Each row is followed by its class number.
[ -2  29  24  51  10  78   3 -18 -23 -32  44 -57  -4 -16 -47  79 -69  23
   0  32  -7 -23  24  -7  24  13   0  49 -27  36  23 -18   4 -28]
6
[-52  10 -30 -30  37   5  20   0  -7  54  -4 -70 -17 -30  -1 -11  59 -14
 -11 -23  26  30  -8  22 -22 -22 -52  -1 -54  60 -12 -19  21 -20]
8
[-32 -39 -25  15  15   8   0 -24   1 -35  59 -13   9  30 -56   7  -5 -18
   5 -34 -19   2  32  -8 -49   3   3  39  56  -8 -42  16 -32  -5]
1
[-53  10   9   8 -27  11  30  -5 -56  15  -8 -65  30  -1 -35 -41 -51  31
  -9 -22  55 -22  14  45  14  21 -14   7 -29  27  29 -11  19 -25]
2
[-53 -30 -19  12  36  16  32 -17 -13  45  31 -58 -20  -8   6 -27  51 -36
  35 -50  -2 -10 -29 -15 -10 -13 -17 -11 -57  33  11 -52 -25 -18]
4
[-71 -17  22  45 -18 -17 -20 -29  17 -17  18 -68  14  -8  23 -20 -51 -28
 -20 -47  29  67  26   0 -23 -12  18   0  -7  -3  -9   0 -35 -39]
6
[-84  35 -25  37  31 -57   6 -22  16  -4  79 -86  12  -1 -19  44  50   3
   5  30  16   3 -22  -6  20  19 -19  11 -54 -12 -15  -5 -15  43]
3
[ 11 -10  13   7 -31  13  -6 -18   7   6  56 -36  43  -4 -30  18 -14   2
  41 -14  15  44  54 -17 -24  20 -28  20  24   6 -10 -17 -16  -6]
8
[ -2 -12   8   5  23  27  13  16  18   9 -29  -2   5   7  20  22  12 -27
 -19 -49 -20  17  43 -16 -11  -5 -31 -18  12   3 -24   0 -20 -48]
8
[-10  42   8  -3  33  20   3  17 -31 -45  40  27 -26   4  -3 -25  19 -14
  -1  -2  15 -20 -21 -21   8  38  -8  29  -4  -1  40  23 -18  30]
7
[ 14 -56  19   7 -25 -28 -13  13  44 -52  21  28  24  17  -1  13 -36 -10
 -22 -14 -11  11  34  -3 -53  18  16 -10  18 -23  39 -17 -62  24]
5
[-81  -9 -70 -17  15  36  24   6 -38  -5 -67 -26  -9  20  -9 -23  -6  -4
   9  -2  42 -41 -68  41  39 -25 -48 -46 -11  29  26  24 -14  62]
4
[ 29  -2   8 -16  13 -21  -6  -2  17  13  10 -41  21  38   5 -10 -30   0
 -19 -14  17  20  -3   9  -9  -5 -21  11  28  11  13  -7   3 -12]
4
[-17  34 -20   0 -14  52  19  -9 -19   3   9  18 -24   3 -49 -18  -3   7
 -20  18  14 -68 -32 -10   6  37 -22  39   9  33  61  -2   6  64]
7
[ -44    9    0    5  -18   15   53   -9  -16   31  -55  -38  -26    3
  -11    6   -7   13  -61   -8   18 -114  -58   10    4  -58  -23   11
  -13   -4   24   14   17   38]
7
[-24  38 -47  16 -35 -30  19  14   2 -10  12 -75  22  17   3  10  32  -5
  -2 -40   2  17 -22 -15  39  17  -7  41  30 -22  -4   7 -27  30]
5
[ -63  -29  -38  -45  -18    0  -10  -17  -20   37  -41 -110   25   41
  -18  -10  -55  -24  -24  -21  -11  -18  -31   41   22  -48    6  -13
  -12   36    1  -27   34   71]
2
[-60 -41 -46  26   6 -11   6   2  22   9  -5 -22   4  -4  16 -26  -2   4
 -17  50   7  26  11 -21 -25  53  19  26  -5  50 -11  35 -33  22]
6
[-47 -58 -45  -7  -9  21  12  -3 -38  11 -19   4 -19 -20 -51 -49  -4  11
   8  -3  20 -33 -25  28 -30  -3 -12  -9 -43  45  34 -35   2  37]
1
[-26 -19  21  11 -12  -3  31  -9 -24 -38  19  -1  -6 -58 -15  24 -24 -25
  22 -16  14 -31   5  10 -23 -12 -30 -23 -29 -16  17 -35 -12   6]
0
[-29 -58 -34  18  36 -61 -14  16   9 -32  25   9 -10 -36 -35  38 -70   6
 -78  42  12 -54  -2  31 -15  -8 -10 -12 -62   2 -27  21 -24 -16]
5
[ 34  -8 -37 -12 -15  27  15  13  16   4 -10  43  -6  47 -25  -3   9   3
 -44 -20 -16  32 -15 -10 -14  -8 -38  -5  22   1  16  33  18   1]
8
[ 88  20  45 -27 -10  11  -1  -4 -49  26   8  28  18 -10 -13 -33 -50   9
 -27  41  -9  20   7   0  12  16   6  35  13  11  19  37  34  -7]
2
[  2  62  20  52  18 -32   1  -8  -9  61  25 -73  -2 -10  16  34   7  28
 -39 -40   4 -12   6 -33  62 -28 -44  -9 -59 -47 -50  12 -26 -41]
8
[ 21  14 -21   2 -11 -25  22  13  23 -18 -22 -59  -8   5   3  26 -37 -10
  -9 -36   4 -10  25   4  25  27  10  12  11  22  -5 -73  20 -41]
5
[ 12  41  -8  15  28 -24  -3  10 -31 -26  99 -47  -3  -5  -5  26  27 -25
   7 -16  -9  41  -9 -28   9  14 -14  54   3 -34 -47  31  10 -16]
0
[-37  23  11  11  17  35  20 -34 -30 -33   7 -73 -31  17 -31  -4  11  21
  -8 -55  36 -25   1  34  -2 -17   1 -37 -29 -34 -35 -18  54 -49]
3
[  5 -18  50  14  43   7  -2  20  26 -56 -41  50 -16 -12   6  69 -74  -3
   0  32  10 -48  39  11 -25 -12 -19 -70 -13   7  35  -6 -50 -11]
4
[ 19  -2  -9 -33  -6 -18  21  -8  29  20  -4 -31 -29 -24 -10  -6  -1  -7
 -37   3   8 -18  -2  -8 -42  -2 -26   4 -11  38   5 -19  22  12]
8
[-29 -15 -14   6  -2 -13  42  -5 -22 -30  -9 -48  -1  -9   2  15 -68 -11
  -6  28  26 -10 -52  23  13 -52  -7  15 -35  28  32 -11  33  -7]
6
[ 43   0  13 -20 -12   8 -13   7  36 -23 -54  36 -31  40  13 -32 -16  12
 -33 -41   1  11  41 -15 -22  36  30 -32  43  -2   4 -18  24 -14]
7
[-27  31  11   0  13   1   8  -9 -22 -59   7 -14 -13   3 -36  48 -34  -2
 -14  66  14 -84 -23   6  33   3 -37 -18 -20 -19  26  28  -7 101]
3
[-34  24 -18   4  95  14 -14  -9 -39  -9  69 -29 -19   6 -18  -4  -9  28
  -5  18 -10 -29 -11   5   7  11 -17  -1 -78   6  10 -14 -19  -5]
6
[-33  14  -1 -39  -7  20   4 -17   1 -35  13 -69  -5 -18 -20 -26  60 -14
  11 -40   8  15 -14  20 -61  10   8   5  15  -1  16 -28  44  32]
3
[ 32 -14  52  32 -17  10  25   4   2 -53  28  22   9  17 -28  30 -96 -22
  57  -7  25 -36  72 -27 -25  31 -18   0  52  -2  15 -13 -21 -51]
4
[-72  52 -23  40  60 -31  -8   8 -16  68  42 -74  10 -11  10  -1  90  18
  57 -40 -13  13  33 -31  -4  26  -4  33 -23  -5 -46 -32 -52 -19]
1
[-46  -4   1   9 -30   0  -3 -22 -20  11  27 -36  38  40 -29 -26 -52  14
  29  -7  20   6  37   8  -5  33  16  -4  12   3   8  -7 -19  25]
2
[-34 -30  -3  -2 -32 -22 -15   3   5   9 -11 -99  19  14  -9  13  -3 -29
  32 -27   0  38  48 -16  -4   6  -3  26  20  45 -10 -39 -19  48]
1
[-28   3  10 -19  20 -56  21  -9  -1 -18  29 -65  22 -55 -26  11  32  -7
 -23  -2  17 -12   1  25 -15   7 -48   6 -37  -2   3 -26  32  -3]
3
[-45 -11  -7 -30  29 -10   5 -28  15  20 -32 -73   1 -56   9 -31 -44 -23
 -64 -30   9 -13 -23  52 -45 -35 -11  16 -21  49  27 -65  33 -36]
6
[  1  -3   3  -8  26 -25   4  -3  34  11 -13 -69  -6 -28  13  22 -31 -18
 -59 -37   5 -11  19   7 -14 -15 -16   3  -4  16 -44 -23  16 -54]
8
[-38 -53 -48  26  65  21  -6   1  23  -8  19  44  16  -6   5 -24  45  -7
 -24 -16 -34  34  -7   7 -52  30  39  41  36  11 -24   8 -54 -32]
1
[ 13  -9  25  12  44  53 -14 -13  18   0 -23   2  10 -27   9  37 -52   1
 -23  -2 -35  16  43  15 -40 -13  25  12  20  19 -11 -27  10 -84]
6
[ -4  30  -1 -35  19  15   0  10   0  49 -69 -70  16 -35  19 -34 -15 -12
 -75 -55 -33 -25  -7  31  -5  15  19  32  19  36   9 -42  43 -33]
2
[ 23  -9  24 -18  31   3  -9   4  10   7 -10 -18   5  29  12  -7 -15 -11
 -13 -17  -2   0  65 -14  25  58 -10   3   8  36   0 -50   0 -10]
7
[-21  46 -21  14 -23  60   4  -1 -66 -12   0 -53   2  17 -54  10 -65  -4
  -5   5  22  15   1  18  72  26  -1  34   3  45  -1  32  43 -13]
2
[-17 -46  -5  13  40  -6   0 -28   3 -59  77  -9  13  45   1 -13  -8  27
  -4  -5 -14  32  -7  -9 -23   1  23 -16 -27 -34   7  11 -51   9]
6
[-76 -41 -49   2  -7  21  15 -59 -13  70 -26  18 -10  14 -42 -31 -56  17
 -16  82  60 -64 -65  47 -10 -46 -48 -41 -26  42  30  29 -33  89]
4
[ 28 -16  46 -12  20  23  -4  -2 -19  29  -6  50  14 -47 -13  13 -64   2
 -19  91  -9 -12  24  21 -40   5  21  19 -12  47  24  22   5  -4]
2
[-30  17 -39   6  25  -7 -17  -2   8  -2  38 -80   2   0   3  13  72  14
   7 -44 -17  35 -39 -23   1  -9   2  -3 -10 -23 -24  27 -33  23]
4
[ 22  36  41   8 -45   7 -33   7  -8 -11  12 -15  62  26  -8   7 -69 -18
  29 -33 -21  47  55 -18  11  35  19  23  67 -20  23 -10 -11   9]
2
[-10 -41 -34 -31  34  41  40   2 -16 -19  -1  -3  -5   2 -28  10  -2  10
 -41   9  -5 -73 -58  26   2 -26 -49 -13 -48  22  46 -12 -10  51]
8
[ 25  14   8  17 -15  -6  30  -3 -38  23 -36   1  -2  17  30 -44 -34   3
 -22 -26  22 -43 -13   1  53  -4 -10  -9   1 -37   1   0 -29  -6]
5
[  6 -17  21   4   6  -3  27 -20 -17 -56  64  42  16  57 -30   2 -22  15
   4  15  33  -3  -5   3   1  -6 -17   4  12 -27  28  28 -19  15]
7
[  9  15   6 -16 -50  28  -9 -37  -8 105   2 -38 -16  -7 -29 -30 -12  -7
   0  12  13  12  19   3 -38  12 -30  21  -3  51  22 -61  41  40]
0
[-37  20  40  16  38 -30  26 -32 -13  45  27 -38  18 -59   7  28  -5 -17
  -3  23   0  11  17  11  16 -11  -6   6 -58  27  -2 -23 -26 -36]
2
[-48  34 -15  43 -20  20  -1 -16 -43  -1  31 -90 -50 -13 -14  24  26 -22
 -13 -74   1   6 -31 -17  41 -54   6  -3 -55 -35 -40  19 -17 -12]
5
[-61  43  28  26  26 -25   2 -20   5 -57   7 -68  -1 -45  18  51  27  11
  25   5  29  -7   9  10   5  -1  15 -40 -26 -45 -32   1 -20  12]
3
[ 35  26 -25 -27  32  -5 -57  13  34  54 -51  -8  11  -5  32 -27  -2  34
 -71 -10  -1  50  15  15   2  25  -9 -20  13   7 -31   7   6 -11]
8
[  4 -60  32  11   7   8  33 -38  16  30 -34 -22  10 -31  -3  -2 -51  22
 -37 -25  25 -56   4  38 -40 -43 -11 -33  -8   2  -2 -35  -6 -68]
4
[-41  -4  65  39  18  16  37 -19   9  30   3 -65 -16 -34  -1  46  18 -30
 -14  -1  -8 -57  45 -15 -25   1 -17   6 -48  18  -2 -46   3 -31]
3
[ 26  44  10 -13  25  29  63   7 -38  -8 -34 -65  -1 -24  17   7  56  34
   4   9   7 -55 -38  15  37  17  -4  20 -17  -2  14 -28  58  -2]
3
[  9   1   5 -38  39 -27  -4   5  19  16 -34 -35  16 -20  34 -20  43 -13
 -35   0 -15  12  -8  20  -6  20  -7  -8 -11   8   7 -40  32  15]
3
[ 23 -49  20 -11  40   2  17  -1  -7 -17   7  25   9  12   4  26 -56   0
 -10  59   3 -57 -49  18  -7 -45 -20 -18 -22   5  48   9 -31  42]
4
